Below is a small trained network, with its code and all its weights. Each question gives an input and a target symbol and asks what happens when units are switched off, that is, made to give their printed mean instead of their output.

import numpy as np


def w(rows, s, z=0):
    codes = np.array(rows[::2]) - 128.0
    scale = np.full(codes.shape[1], s)
    scale[-1] = z or s
    return codes * scale


def norm(h):
    return h / np.sqrt((h * h).mean(-1, keepdims=True) + 1e-5)


def f(y):
    return y / 2 * (1 + np.tanh(0.7978845608 * (y + 0.044715 * y**3)))


def softmax(a):
    e = np.exp(a - a.max(-1, keepdims=True))
    return e / e.sum(-1, keepdims=True)


def log_softmax(a):
    a = a - a.max(-1, keepdims=True)
    return a - np.log(np.exp(a).sum(-1, keepdims=True))


def net(x, mask):
    ids = ['αδηλξφ'.index(c) for c in x.split()]
    T = len(ids)
    res = E[ids] + P[:T]
    u = 0
    for l in range(2):
        r = norm(res)
        for j in range(3):
            rows = slice(2 * j, 2 * j + 2)
            q, k, v = (r @ M[l][rows].T for M in (Q, K, V))
            z = softmax(np.where(np.tri(T) > 0, q @ k.T / 2**0.5, -1e9)) @ v
            o = O[l][rows]
            res = res + np.where(mask[u + j], z, o[:, -1]) @ o[:, :-1]
        u += 3
        y = f(norm(res) @ A[l][:, :-1].T + A[l][:, -1])
        res = res + np.where(mask[u : u + 4], y, B[l][:, -1]) @ B[l][:, :-1]
        u += 4
    return log_softmax(norm(res)[-1] @ U[:, :-1].T + U[:, -1])


Q, K, V, O, A, B = {}, {}, {}, {}, {}, {}
E = w([
[156,146,89,39],'α',
[215,44,171,91],'δ',
[246,207,108,131],'η',
[149,155,253,157],'λ',
[169,64,120,175],'ξ',
[98,142,95,245],'φ',
],0.0052)
P = w([
[106,56,134,168],'0',
[125,56,125,166],'1',
[147,61,115,176],'2',
[164,74,115,176],'3',
[178,90,116,177],'4',
[193,114,116,169],'5',
[207,131,110,170],'6',
[224,147,104,167],'7',
[236,170,104,165],'8',
[233,173,103,150],'9',
[251,181,124,147],'10',
],0.0031)
Q[0] = w([
[86,164,176,101],'0.h1',
[79,127,95,128],'0.h1',
[168,87,74,154],'0.h2',
[6,154,157,84],'0.h2',
[78,159,153,170],'0.h3',
[44,177,101,166],'0.h3',
],0.025)
K[0] = w([
[183,78,167,90],'0.h1',
[60,82,162,64],'0.h1',
[188,143,77,172],'0.h2',
[28,63,112,68],'0.h2',
[48,146,56,153],'0.h3',
[7,163,137,122],'0.h3',
],0.017)
V[0] = w([
[112,101,219,24],'0.h1',
[67,75,121,148],'0.h1',
[10,101,151,198],'0.h2',
[166,30,169,131],'0.h2',
[109,62,134,130],'0.h3',
[216,125,187,110],'0.h3',
],0.012)
O[0] = w([
[111,152,254,94,6],'0.h1',
[71,103,113,59,112],'0.h1',
[175,93,116,255,40],'0.h2',
[204,191,176,113,168],'0.h2',
[181,103,95,160,144],'0.h3',
[172,130,227,126,212],'0.h3',
],0.0089,0.012)
A[0] = w([
[64,254,229,107,183],'0.n1',
[194,152,193,142,81],'0.n2',
[94,211,4,153,251],'0.n3',
[175,203,66,88,144],'0.n4',
],0.0082,0.0017)
B[0] = w([
[202,121,255,195,201],'0.n1',
[196,203,67,115,221],'0.n2',
[158,240,216,113,223],'0.n3',
[173,103,169,214,254],'0.n4',
],0.0078,0.005)
Q[1] = w([
[41,51,211,148],'1.h1',
[192,169,157,106],'1.h1',
[254,133,87,88],'1.h2',
[78,120,137,203],'1.h2',
[106,133,25,212],'1.h3',
[84,135,168,201],'1.h3',
],0.017)
K[1] = w([
[115,45,252,187],'1.h1',
[181,147,121,89],'1.h1',
[225,231,146,109],'1.h2',
[100,89,207,157],'1.h2',
[74,253,162,213],'1.h3',
[122,163,214,121],'1.h3',
],0.014)
V[1] = w([
[36,195,103,233],'1.h1',
[148,90,175,213],'1.h1',
[165,83,131,4],'1.h2',
[151,16,103,175],'1.h2',
[102,199,197,175],'1.h3',
[72,185,87,163],'1.h3',
],0.016)
O[1] = w([
[151,220,100,219,4],'1.h1',
[57,101,89,204,62],'1.h1',
[125,215,91,156,205],'1.h2',
[114,194,133,8,1],'1.h2',
[94,213,110,105,123],'1.h3',
[144,187,191,140,38],'1.h3',
],0.012,0.0063)
A[1] = w([
[118,199,206,42,61],'1.n1',
[170,135,127,125,145],'1.n2',
[108,107,217,122,4],'1.n3',
[8,136,173,64,217],'1.n4',
],0.017,0.00038)
B[1] = w([
[150,251,115,89,213],'1.n1',
[76,129,121,132,255],'1.n2',
[91,130,165,152,238],'1.n3',
[24,85,28,154,147],'1.n4',
],0.02,0.0043)
U = w([
[11,132,99,101,76],'α',
[155,207,174,67,185],'δ',
[173,31,113,59,115],'η',
[123,80,254,177,206],'λ',
[171,169,70,226,200],'ξ',
[85,78,139,105,7],'φ',
],0.011,0.0019)

Each question gives the input, a string of symbols that net reads in full, and the target symbol t.
The units are the heads (2 rows each of Q, K, V and O) and the neurons (one row each of A and B). Each row of codes is followed by its name. A weight is (code - 128) times the scale printed after its matrix; where a second scale follows, it is the last column's (O, A, B and U).
mask holds one flag per unit, layer by layer, with each layer's heads first. A switched-off unit (its flag False) gives its mean, the last column of its rows in O or B, instead of its output. The means were averaged over made-up inputs and are rounded, as every weight is.
A unit's drop is (log p(t) with every unit on - log p(t) with that unit switched off) / (log p(t) with every unit on - log p(t) with every unit switched off).
The circuit of an input: a set's keep is (log p(t) with only the set's units on - log p(t) with every unit switched off) / (log p(t) with every unit on - log p(t) with every unit switched off). Starting from the 12 units with the biggest drops (on a tie, the unit counted first), units are removed one at a time, each time the one whose removal leaves the highest keep (on an exact tie, the one counted first), for as long as the keep stays at least 0.8.
circuit, biggest first: the units of the circuit, biggest drop first
unit that matters most: the unit with the biggest drop
k most important neurons: the k neurons with the biggest drops, biggest first
heads that matter: for each layer, one digit per head in row order, 1 if its drop is at least 0.15 and else 0, layers parted by /
drop when u is switched off: that unit's drop, to one decimal
input α α δ, target δ: circuit, biggest first -> [1.n1 0.h1]
input φ ξ α, target ξ: 2 most important neurons -> [0.n3 1.n1]
input λ ξ ξ δ λ δ λ, target λ: 2 most important neurons -> [0.n2 1.n3]
input η λ λ λ λ, target ξ: circuit, biggest first -> [0.h1 1.h1]
input δ λ λ ξ λ φ φ α η λ δ, target η: unit that matters most -> 0.h2
input α η α, target α: circuit, biggest first -> [0.h2 1.n4 0.h3]
input λ δ α δ λ λ α, target λ: heads that matter -> 100 / 100
input λ η ξ ξ φ ξ λ ξ, target δ: circuit, biggest first -> [0.h2 1.n1]
input λ δ α η α λ α α, target η: heads that matter -> 001 / 001
input λ η η, target λ: circuit, biggest first -> [1.h2 1.h1 0.h3]
input λ λ λ η α, target α: circuit, biggest first -> [0.h2 0.h3 1.n4]
input λ δ φ δ α δ λ, target λ: 2 most important neurons -> [1.n3 0.n1]
input ξ λ φ α ξ η λ ξ ξ, target δ: circuit, biggest first -> [1.n1 0.h2]
input ξ λ λ δ α α λ η δ φ, target δ: heads that matter -> 011 / 000
input η η λ δ ξ λ, target η: 2 most important neurons -> [0.n3 0.n2]
input λ ξ λ λ α η δ λ, target η: unit that matters most -> 0.n3
input δ λ λ δ, target λ: circuit, biggest first -> [0.h1 0.h2]
input η λ α ξ α ξ λ η, target η: heads that matter -> 010 / 101
input φ α λ, target ξ: heads that matter -> 011 / 100
input φ α λ λ δ λ η α, target η: unit that matters most -> 1.h3
input α δ λ ξ, target η: heads that matter -> 100 / 100
input λ φ δ, target ξ: heads that matter -> 010 / 100
input λ ξ δ δ δ η φ λ φ, target δ: heads that matter -> 010 / 000
input λ α λ η, target λ: heads that matter -> 111 / 110
input δ δ δ, target δ: drop when 1.n1 is switched off -> 0.9
